Here is a tiny trained network, its code and every weight. The questions are about switching its units off for an input and a class, where a switched-off unit gives its printed mean instead of its output.

import numpy as np


def w(rows, s, z=0):
    codes = np.array(rows[::2]) - 128.0
    scale = np.full(codes.shape[1], s)
    scale[-1] = z or s
    return codes * scale


def f(y):
    return y / 2 * (1 + np.tanh(0.7978845608 * (y + 0.044715 * y**3)))


def log_softmax(a):
    a = a - a.max(-1, keepdims=True)
    return a - np.log(np.exp(a).sum(-1, keepdims=True))


def net(x, mask):
    res = np.array(x, float).reshape(1, 2) / 4 @ E
    y = f(res @ A[0][:, :-1].T + A[0][:, -1])
    res = res + np.where(mask, y, B[0][:, -1]) @ B[0][:, :-1]
    return log_softmax(res[-1] @ U[:, :-1].T + U[:, -1])


A, B = {}, {}
E = w([
[124,85,111,140,50,102,255,159,242,94],'x0',
[222,102,187,57,67,199,71,162,178,183],'x1',
],0.014)
A[0] = w([
[80,168,122,214,180,93,134,99,126,62,140],'n0',
[98,55,69,152,50,78,204,81,140,46,217],'n1',
[86,167,125,131,173,91,203,112,74,138,224],'n2',
[89,107,160,150,167,38,159,101,101,77,3],'n3',
[102,229,161,158,186,166,84,82,1,138,254],'n4',
[160,178,112,70,181,149,119,54,70,109,20],'n5',
],0.0071,0.0051)
B[0] = w([
[215,104,197,187,138,163,37,74,101,115,190],'n0',
[157,21,103,149,110,88,106,173,106,158,216],'n1',
[134,150,161,64,94,165,83,96,120,203,188],'n2',
[215,178,106,117,162,248,140,212,80,79,159],'n3',
[120,61,111,170,94,92,105,189,148,161,249],'n4',
[229,156,57,211,183,116,222,228,171,29,162],'n5',
],0.011,0.017)
U = w([
[187,125,168,98,95,253,90,144,116,119,113],'0',
[133,97,34,194,126,47,148,185,150,109,89],'1',
[50,95,192,110,89,11,69,94,118,177,247],'2',
[85,152,94,109,184,140,126,117,126,52,89],'3',
[67,245,69,99,171,102,138,100,127,164,97],'4',
[70,183,75,117,131,136,112,105,113,84,89],'5',
[89,211,142,144,151,146,147,86,110,80,95],'6',
[116,219,135,135,154,96,151,125,107,88,95],'7',
],0.011)

Each question gives the input, the list of numbers given to net, and the class t.
The units are the neurons (one row each of A and B). Each row of codes is followed by its name. A weight is (code - 128) times the scale printed after its matrix; where a second scale follows, it is the last column's (A, B and U).
mask holds one flag per neuron, in row order. A switched-off neuron (its flag False) gives its mean, the last column of its row in B, instead of its output. The means were averaged over made-up inputs and are rounded, as every weight is.
A unit's drop is (log p(t) with every unit on - log p(t) with that unit switched off) / (log p(t) with every unit on - log p(t) with every unit switched off).
The circuit of an input: a set's keep is (log p(t) with only the set's units on - log p(t) with every unit switched off) / (log p(t) with every unit on - log p(t) with every unit switched off). Starting from all 6 units, units are removed one at a time, each time the one whose removal leaves the highest keep (on an exact tie, the one counted first), for as long as the keep stays at least 0.8.
units of the circuit, in order: the units of the circuit, biggest drop first
top k neurons: the k neurons with the biggest drops, biggest first
drop of u: that unit's drop, to one decimal
input [2,-3], class 2: top 2 neurons => (n5; n1)
input [-4,-8], class 0: top 2 neurons => (n0; n2)
input [-3,1], class 2: units of the circuit, in order => (n3)
input [-4,-6], class 0: top 3 neurons => (n0; n2; n3)
input [3,0], class 2: top 3 neurons => (n5; n3; n4)
input [-8,-8], class 0: top 2 neurons => (n0; n2)
input [-6,-1], class 1: top 2 neurons => (n5; n4)
input [-8,-7], class 1: top 2 neurons => (n4; n5)
input [0,2], class 2: top 3 neurons => (n3; n5; n0)
input [-3,3], class 2: top 2 neurons => (n3; n0)
input [8,-8], class 0: top 3 neurons => (n3; n0; n2)
input [8,6], class 1: top 4 neurons => (n2; n0; n1; n3)
input [3,1], class 2: top 3 neurons => (n5; n3; n4)
input [-7,-3], class 1: units of the circuit, in order => (n5)
input [1,-2], class 2: drop of n5 => 0.4
input [-8,7], class 1: drop of n4 => 0.3
input [-7,2], class 1: drop of n1 => 0.0
